In the rows, zero is written as 128.
Facts:
k102 Π:klostem Φ:508
k103 θ:k514 Ω:k114 Π:klostem Φ:887
k108 Π:relel Φ:887
k11 θ:k594 Ω:k723 Π:klostem Φ:508
k111 θ:k326 Π:relel Φ:508
k113 θ:k888 Π:relel Φ:887
k114 θ:k514 Π:stukeva Φ:887
k125 Π:klostem Φ:887
k127 Ω:k297 Π:relel Φ:508
k134 θ:k944 Ω:k470 Π:klostem Φ:887
k139 Ω:k212 Π:relel Φ:887
k141 Ω:k520 Π:stukeva Φ:508
k143 Π:klostem Φ:887
k145 Π:stukeva Φ:508
k153 θ:k108 Π:klostem Φ:887
k154 Ω:k28, k793 Π:klostem Φ:887
k159 Π:relel Φ:508
k162 Ω:k18 Π:klostem Φ:508
k164 θ:k554 Ω:k6 Π:stukeva Φ:887
k18 Ω:k145 Π:relel Φ:887
k185 θ:k520 Π:stukeva Φ:887
k206 Ω:k793 Π:stukeva Φ:508
k211 θ:k860 Ω:k850 Π:klostem Φ:887
k212 θ:k139 Π:relel Φ:887
k219 θ:k727 Ω:k452, k159 Π:stukeva Φ:508
k220 θ:k6 Π:klostem Φ:887
k225 Π:relel Φ:887
k267 Π:klostem Φ:887
k27 θ:k517 Π:stukeva Φ:887
k28 Ω:k206 Π:klostem Φ:887
k283 Π:klostem Φ:508
k285 Ω:k978 Π:klostem Φ:887
k288 Ω:k402 Π:klostem Φ:887
k297 Π:stukeva Φ:887
k303 θ:k748 Π:klostem Φ:887
k309 Π:relel Φ:887
k313 Π:relel Φ:887
k324 Ω:k448 Π:klostem Φ:887
k326 θ:k903 Π:stukeva Φ:508
k335 Π:relel Φ:508
k342 Ω:k69 Π:stukeva Φ:887
k351 Π:klostem Φ:887
k375 Π:stukeva Φ:887
k389 θ:k545 Π:stukeva Φ:887
k392 θ:k562, k113 Ω:k562 Π:relel Φ:508
k402 Π:klostem Φ:887
k410 θ:k944, k470 Ω:k134 Π:relel Φ:887
k411 Ω:k741 Π:relel Φ:887
k434 Ω:k900 Π:relel Φ:508
k448 θ:k313 Ω:k324 Π:klostem Φ:508
k451 Ω:k727, k452 Π:klostem Φ:887
k452 Ω:k451 Π:klostem Φ:887
k461 θ:k303 Π:relel Φ:508
k470 Π:klostem Φ:887
k480 θ:k11, k594 Π:stukeva Φ:887
k486 Π:stukeva Φ:887
k487 Ω:k681 Π:klostem Φ:508
k5 θ:k206 Π:relel Φ:508
k514 θ:k212 Ω:k114 Π:relel Φ:508
k517 Π:klostem Φ:887
k520 Π:relel Φ:887
k538 θ:k67 Π:stukeva Φ:887
k539 Ω:k785 Π:relel Φ:887
k545 Π:relel Φ:887
k554 θ:k220, k6 Π:relel Φ:508
k562 θ:k283, k659 Ω:k283, k392 Π:relel Φ:887
k579 θ:k461 Ω:k303, k968, k81, k225 Π:stukeva Φ:508
k580 Ω:k108, k757 Π:relel Φ:887
k594 θ:k723 Π:stukeva Φ:887
k6 θ:k538 Ω:k617 Π:klostem Φ:887
k600 θ:k697 Π:stukeva Φ:887
k617 Π:klostem Φ:887
k637 Π:stukeva Φ:887
k645 θ:k813, k517 Ω:k102 Π:stukeva Φ:887
k646 Ω:k637 Π:stukeva Φ:508
k658 Π:stukeva Φ:887
k659 θ:k888 Π:relel Φ:887
k67 Π:stukeva Φ:887
k681 Π:stukeva Φ:887
k69 θ:k219 Π:stukeva Φ:887
k692 Π:stukeva Φ:508
k697 Π:klostem Φ:508
k710 Ω:k748 Π:relel Φ:887
k712 θ:k944 Ω:k944 Π:klostem Φ:887
k723 θ:k11, k594 Ω:k11, k594 Π:klostem Φ:508
k727 Π:klostem Φ:887
k741 Π:klostem Φ:887
k743 Ω:k375 Π:relel Φ:887
k748 Ω:k579 Π:klostem Φ:508
k752 Π:klostem Φ:508
k754 Ω:k139 Π:relel Φ:508
k757 Π:stukeva Φ:887
k768 θ:k978 Π:klostem Φ:887
k78 Ω:k480 Π:stukeva Φ:508
k785 Π:relel Φ:508
k79 θ:k741 Ω:k486 Π:relel Φ:887
k793 Π:stukeva Φ:887
k81 Π:klostem Φ:887
k813 Ω:k960 Π:klostem Φ:887
k815 Ω:k480 Π:klostem Φ:887
k827 Ω:k297 Π:relel Φ:887
k832 Ω:k103, k212 Π:klostem Φ:508
k850 Ω:k743 Π:klostem Φ:887
k860 θ:k850 Π:klostem Φ:887
k888 θ:k659 Ω:k392 Π:stukeva Φ:508
k900 θ:k267 Ω:k600 Π:relel Φ:887
k903 Π:klostem Φ:887
k909 θ:k815, k594 Ω:k11 Π:relel Φ:508
k912 θ:k153 Ω:k351 Π:relel Φ:887
k923 Ω:k375 Π:relel Φ:887
k927 Ω:k206 Π:klostem Φ:887
k944 Π:klostem Φ:508
k960 Ω:k335 Π:relel Φ:887
k968 Ω:k303 Π:stukeva Φ:887
k973 θ:k285 Ω:k143 Π:klostem Φ:887
k978 Ω:k646 Π:relel Φ:508
k985 θ:k658 Ω:k658 Π:klostem Φ:887

Known rows:
[138 141 208 128 117 109 135 112 117 139 114 157 106  67 120 188 137  61
 100 139 133 157 115 103 128 134  97 102 125] -> k813
[112 151  93 155 108 114 145 123 117 184 115 127 176  49 133 120 142 128
  95 149 111 129  92 113 192 134 149 139 152] -> k645
[143 125 208 121 116 108 113 119 123 103 150 158  60 165  80 152 146  33
 112 114 121 155 128 132  92 139  93 107 123] -> k517
[131 136 191 140 109 115 108 147 111 102 149 137 109 149 109 128 149  92
 118 138 123 123 128 141 112 138  86  95 124] -> k903
[117  87 161 128 100 130 116 155 105  93 138 106  71 176 114 159 116 165
 137 115 127 149 170 197  82 119  98  93 148] -> k944
[130 146 114 137 106 109 159 111 117 186 116 144 168  46 124 144 122 119
  95 148 111 152 106 115 184 131 156 130 154] -> k712
[123 150 125 124  97 100 134 110 125  96 131 127  55 174  55 174 118  59
 138 103  92 150  97 187  88 127 118 113 160] -> k108
[101 154  79 157  87 121 111 130 119  94 128  99 116 175  62 118 135 162
 141 141  96  92  98 194 132 115 102 101 156] -> k212
[137 131 178 132 115 114 125 129  99 161 125 150 102  64 119 163 123  90
  93 122 142 156 138 114 164 133 116  99 127] -> k285
[135 123 210 181  92  95 182 176 146 134 181 100 159 151  76 114 119 182
 136 145  84 167  95 210 110 137 133 165 174] -> k81
[107 100 115 129 110 130 119 138 108  96 130 110 107 169 129 155 133 157
 127 118 132 144 169 166 104 122 118  93 143] -> k206
[114 118 211 136 101 125 110 155 102 161 111 135  86  60  87 191 127 127
  86 123 145 120 139 121 150 134  84 106 116] -> k815
[102 106  87 131  90 117 113 153 139 116 144  96 111 165  58 105 141 167
 127 148  80  97  97 198 110 133  89 160 159] -> k480
[137 109 105 125  93 120 114 145 110  93 161 124  84 169  71 111 124 138
 134 124 111 124 130 195 121 124  95 103 156] -> k470
[146 162  91 155 137  91 184 121 102 101 172 156 139 162 155 101 165  29
 128 113 117 157 126 122 143 140 139  89 161] -> k659
[123 130 138 121 128 116 162 115 122 168 114 153 143  72 164 185 126 101
  94 130 132 160 164 121 115 133 149 132 140] -> k162
[124 132  97 134  90 118 116 143 123  98 142 102 125 162  76 110 134 145
 135 136  99 116  97 181 137 122 118 107 161] -> k486
[124 124 103 127  91 118 115 129 131 104 143 122 138 163  77 110 134 139
 135 143  91 116 104 179 114 120  95 107 162] -> k351

Rows:
No name comes twice in this set of rows, the named rows included.
[ 95 146  87 153 110 124 145 118 118 192  90 116 158  43 125 216 112 171
  86 130 118 133 141 156 170 117 160 162 131]	k909
[105 102 130 123 106 129 123 124 134 175 102 118 123  74 114 205 110 156
  95 138 116 141 161 139 111 124 128 155 132]	k723
[117 146 212 185  96  99 183 179 127 165 173  98 170  79 126 146 138 192
 129 145  82 165  91 195 148 136 124 162 160]	k968
[150 137  89 120 132 104 186 106 141  88 161 148 136 166 161 101 158  48
 142 134  99 162 165 136  76 132 132  93 171]	k283
[103 106  80 130 103 125 120 148 124 102 148 102 119 173 122 118 143 165
 136 120 104 123 156 189  93 126 113 121 159]	k145
[102 152 198 185 100  95 186 187 116 125 184  93 156 153  81 135 132 175
 136 131  82 165  87 201 152 128 131 169 167]	k225
[114 155 211 185 124  94 190 172 103 190 176 115 166  47 142 189 131 150
  96 124 109 169 110 179 186 140 158 165 139]	k710
[114 162  80 161 137  98 187 103 150 104 151 139 188 164 160 101 159  55
 143 148  81 156 137 128 104 124 163 105 175]	k392
[106  85 150 128  87 126 102 160 102  98 129  97  57 179  38 173 110 183
 130 114 118 104 111 195 115 118  87 103 132]	k594

The same things again, as new rows of numbers:
Known rows:
[145 191 134  68 158 136  94 124 190 120 117 163 131 195 170  76 104 157
 164 159 115  88 124 132 103 208] -> k283
[ 57  94 136  69  89 143 149  98 112 179 126 145  97 121  83 142 188 204
 184 168 114 194 170  97  73 189] -> k579
[147 147 143 152 134 123  94 136 125 156 124 150 141 176 156 151  71 115
 110  84 158 126 156 113 135 131] -> k520
[138 122 107 144 123 152 129  49 125 116 149 132 129 105 119 130 176 165
 176  89 163 153 108 130  87 188] -> k141
[147 127 140 135 115 117  87 133 115 141 134 147 142 140 146 141 152 124
 103  80 185  98 158 103 156 152] -> k517
[147 132 135 140 137 132  99 136 130 139 144 172 174 180 143 140  78 112
 125  92 140 189  99 141 145 126] -> k793
[138  95 127 155 105 133 105 132 112 154 161 119 166 112 145 148 124 155
  91  91 161 161 125 137 148 132] -> k220
[146 124 116 128 117 126  86 134 126 126 149 135 154 122 134 138 162 123
 100  77 186 120 136 126 157 139] -> k850
[136 129 143 175  89  97 177  19 108 121 186  84 158  93 151 111 172 184
 158 161 188  89 159  34 148 216] -> k832
[131 121 145 178  90  54 177  49 109 183 198  85 193 124 150 120  77 147
 112 169 164  92 150  45 169 197] -> k103
[130 135 121 161 109 118 107 132 138 137 152 109 153 133 121 149  87 127
 121  86 165 161 140 121 128 131] -> k309
[111 124  93 159 110 116 135 131 157 138 173 100 164 131 112 146  75 133
 116  94 151 189 116 136 126 125] -> k900
[148 131 139 140 137 132 107 136 128 144 142 175 172 185 149 139  74 112
 124 100 135 187 100 142 147 126] -> k375
[ 89 123  72 165  97 115 122 126 154 124 187  89 166 102  97 145 123 135
 130  85 174 188 114 128 123 130] -> k79
[144 129 131 114 159 151 156  70 146 126 122 157 114 165 160 145  71 168
 136 105 131 141 139 133  81 156] -> k785
[123 116  92 144  99 113  98 128 128 127 176 100 162 105 106 130 172 137
 109  83 182 146 124 121 156 144] -> k288
[145 164 147 174  90  63 173  84 108 167 157  87 173 125 168 151  78 123
 136 144 186  87 169  30 164 204] -> k139
[130 103  85  89 139 150 168  42 149 122 155 130 129 121 131 113 112 188
 120 120 136 165 106 143  98 165] -> k448

Rows:
No name comes twice in this set of rows, the named rows included.
[ 98 107  55 137  97 114 105 123 152 120 195  95 177  98  96 123 175 145
 107  82 182 188  97 139 151 132]	k211
[146 101 128 141 115 126  97 131 111 146 152 139 149 123 135 149 126 131
  95  77 183 148 140 125 157 132]	k6
[112  93  72 163 151 158 174  32 117 116 182  92 102  97 128 150 134 187
 122  78 196 199 128 148  81 136]	k909
[127 129 116 168  99 126  96 133 118 121 174 112 170 108 104 138 172 120
 155  84 177 176 108 123 138 146]	k342
[ 85 190  75  88 148 128 163 102 191 116 142 102 153 191 137  77  73 170
 177 169 110 123  89 145  82 185]	k392
[149 141 146 154 129 128  95 136 114 148 129 173 154 182 154 144  86 112
 134  94 150 143 132 123 147 137]	k658
[135 116  85 122 111 124  91 133 143 124 173 117 168 112 115 130 159 132
 100  79 180 165 111 136 155 133]	k28
[149 133 130  97 167 153 154  86 160 128 120 174 124 185 174 142  66 159
 120  98 124 154 122 142  86 142]	k159
[120 115  64 138  99 123  88 128 141 117 185  98 169  98 100 129 182 134
 109  75 192 160 110 129 153 139]	k927
[149 146 133 139 118 102 115 126 109 132 150 170 118 161  93 147 126  97
 162  74 198 182 157  74 164 131]	k67
[150 130 143 101 156 124  94 136 125 166 125 180 162 193 172 138  70 117
  89  89 147 123 132 138 163 128]	k727
[147 117 129  92 146 151 112  62 121 120 124 157 112 130 154 127 153 172
 125  90 165  99 148 123 102 189]	k697
[149 135 129 113 154 155  97  82 125 116 125 177 122 133 152 136 155 150
 165  80 159 131 114 136  87 178]	k206

The same things again, as new rows of numbers:
Known rows:
[132 128 131 134 125 130 122 128 131 131 131 127 124 131 130 131 135 128
 129 127 130 132 126 126 134 131 135 137 125 134 129 133 133 127 128 128
 132 132 129 131 127 130 128 122 133 133 137 131 127 127 129] -> k960
[128  72 163 128 130 127 140  79 146  94 138 114 102 111  77 127 116 143
 132 163 132  92 138 115 113  88 159 169 125 120  92 134 115 110  91 163
 136 165 129 146  87  99 129 136  84 143 131 163  98 153 113] -> k11
[128 210  61 113  96 196 124 210  88 151 140 178 144 103 157 106 137 113
  86 122 128 119 125 126 114 169  92  98 117 139 145 110 123 165 117  97
  94  51 106 155 179 161 110 104 168 154 101  95 195 104 140] -> k283
[139 163 155 131 121 136 117 157 126 131 125 151 104 120 117 115 107  99
 110 107 140 125 108 109 115 102 124 137 134 127 119 130 131 126 110 125
 136 134 106 173 152 148 118 132 149 130 121 131 124 141 162] -> k486
[134 107 127 131 114 140 137 122 141 128 143 129 107 119 131 131 145 134
 124 130 130 120 151 132 126 125 132 136 117 144 130 134 118 125 112 133
 125 108 122 138 129 113 113 122 132 150 131 111 148 133 113] -> k903
[145 164 128 134 101 160 116 147 126 124 142 163  90 106 104 111 121 111
 108 132 133 105 124 113 121 101 139 149 125 142 123 128 122 128  87 139
 126 105  99 178 146 139 106 132 149 154 128 131 139 138 147] -> k727
[113 206  68 109 145 158 121 179 102 164  98 142 188 137 195 115 123 120
 136 100 127 155 110 146 137 184  80  83 137 138 150 122 153 157 173  73
 107 115 135  73 170 153 147 121 164  97  98 133 159  88 149] -> k392
[141 122 119 117 124 136 135 114 134 134 148 130 100 121 129 133 135 121
 116 126 122 118 141 133 123 127 138 123 123 141 139 126 112 121 108 134
 117 103 118 144 121 116  97 131 129 145 130 123 132 130 124] -> k545
[114 147 145 140 133 128 138 148 123 114 109 134 169 121 123 106 121 133
 133 125 133 135 107 108 127 126 108 123 137 110 107 138 138 145 150 122
 141 158 134 114 139 137 152 127 119 107 120 131 121 125 144] -> k579
[141 164 119 137 110 163 118 124 131 131 161 162  82 103 114 113 115 113
 117 127 123  91 124 114 125  97 136 146 132 150 125 123 118 124  80 142
 127 110 103 166 145 123  95 149 153 151 115 133 139 138 149] -> k470
[150 135 152  94 126  96 166 112 141 132 144 125 126 134 143 118 124 123
 126  94  90 129 144 122 125 103 117 107 119 133 106 124 129 103 112 108
 156 170 135 140 128 122 115 131 129 131 118 142 136 140 107] -> k538
[100  61 168 140 161  88 110  76 142  96 108  85 156 145  95 151 114 154
 175 164 137 123 118 133 147 109 155 168 138 108  97 134 153 105 146 163
 143 201 163  82  80 106 177 129  75  98 134 164  69 137 120] -> k909
[119 178 130 131 125 153 122 141 114 125 140 161 116  90 122 104  93 111
 126 123 127  89  89 104 124  85 112 128 147 128 110 116 135 123  98 142
 129 133 116 141 152 117 124 152 139 121  88 138 133 136 170] -> k145
[ 97 102  93 141 133 110 135  95 110 121 151 109 152 118 139 132 134 163
 164 155  98 100 118 141 152 139 124 118 127 120 137 108 137 130 127 149
 119 120 165  70 121  96 141 128 113 122 125 114 138 117  96] -> k162
[136 131 126 133 127 122 124 122 134 135 129 128 125 135 127 126 130 128
 131 129 123 126 130 131 133 132 137 134 123 131 131 124 132 124 124 128
 129 120 128 130 124 136 128 126 136 131 138 131 126 127 126] -> k153
[134  92 111 125 143 108 145  84 133 132 129  97 135 151 143 148 148 145
 138 133 114 143 148 151 138 161 135 104 121 125 146 124 120 127 146 122
 121 124 143  94 107 116 131 130 112 117 147 127 117 122 104] -> k154
[138 151 160 136 112 137 123 163 127 126 124 143 115 117 122 114 121 108
 113 108 144 135 120 111 119 101 120 142 134 126 114 145 126 129 127 123
 145 133 106 163 149 139 125 129 147 135 124 121 137 141 156] -> k793
[117 160 113 151 134 118 116 114 128 129 128 129 134 134 131 118 114 134
 161 129 114 123 101 127 152 118 132 140 134 129 122 122 146 126 127 135
 137 143 146 108 136 136 134 146 141 107 126 141 115 122 141] -> k134

Rows:
No name comes twice in this set of rows, the named rows included.
[133 186  57 110 124 160 131 160  99 166 145 150 132 130 184 125 144 114
 108  98 113 138 135 148 129 185 102  72 125 143 174 106 117 147 134  92
  96  53 117 124 158 137 104 117 170 137 114  98 171  96 130]	k659
[128 134 143 131 129 116 121 150 133 127  94 123 153 152 125 133 132 129
 124 129 144 162 126 127 124 149 139 139 118 112 120 143 143 142 152 113
 138 145 128 133 131 162 152 105 125 116 151 135 111 123 135]	k900
[152 124 131 108  97 183 134 154 123 121 145 160  94  91 100 120 132 119
  73 144 147  99 160 118  90 116 134 145 120 138 118 128  97 129  78 133
 109  94  91 199 133 124 102 111 121 177 111 125 156 141 126]	k944
[128 151 107 143 130 131 134 102 130 131 142 141 119 120 132 119 119 130
 150 134 106 107 107 123 148 117 132 126 131 138 134 121 134 125 114 145
 129 126 137 111 131 116 119 151 140 122 125 138 128 126 136]	k18
[153 153 158 116 117 157 111 170 143 132  91 145 114 136 105 118 122 108
  88 121 157 150 142 120  98 130 138 148 122 128 118 145 126 134 128 110
 133 129  98 184 136 171 121 118 136 145 139 146 122 131 155]	k351
[114 126 111 141 160  98 136  79 135 139 125 100 145 146 153 135 126 144
 186 118 102 140 114 144 163 133 122 119 135 136 135 130 149 120 160 124
 138 156 157  59 118 102 141 156 130  93 130 148 109 113 125]	k410
[180 117 175  92 105 164 124 190 145 129  89 140 107 137  95 131 142 102
  44 124 174 170 189 127  67 152 151 148 106 122 123 157 101 138 129  97
 126 117  77 224 128 186 114  85 119 166 150 138 130 142 129]	k741
[156  59 155  95 139 109 135 136 145 127  84  85 142 171 125 163 164 136
  82 127 156 192 193 161  99 192 147 112 107 111 149 148 108 126 177  96
 120 130 123 142  90 153 140  85  89 140 168 127 112 119  88]	k411
[105  82 101 119 135 113 139  98 113 127 156 102 139 122 139 151 139 150
 141 153 113 100 132 147 141 147 134 113 126 125 138 104 120 121 123 144
 110 116 152  92 103  95 133 116 103 135 120 113 134 119  88]	k514
[131 129 211 158 130 102 131 121 151  96  98 134 129 129  72 108 104 128
 150 128 138 135  90  84 130  60 144 183 136 107  73 160 152 122 127 153
 183 214 130 154 126 141 154 144 112 104 143 167  78 162 164]	k480
[129  79 139 122 139  93 149 105 137 129 130  97 133 144 152 148 149 132
 129 112 122 151 150 144 126 141 121 105 124 127 147 132 112 127 158 119
 132 136 139 100 112 105 128 131 116 120 140 108 127 130 103]	k342
[149 169 138 136 110 160 137 156 134 125 108 159 118 126  98 106 129 126
 105 129 142 145 129 107 111 125 135 146 122 122 109 148 130 151 122 120
 140 124 102 175 148 163 121 121 133 136 146 144 125 135 155]	k402
[128 112 122 126 157 105 143  90 140 136 114  99 151 148 149 139 139 141
 160 119 118 154 134 148 147 145 125 112 132 132 136 134 132 121 161 118
 133 151 149  78 112 116 140 140 120 101 139 144 113 116 117]	k79

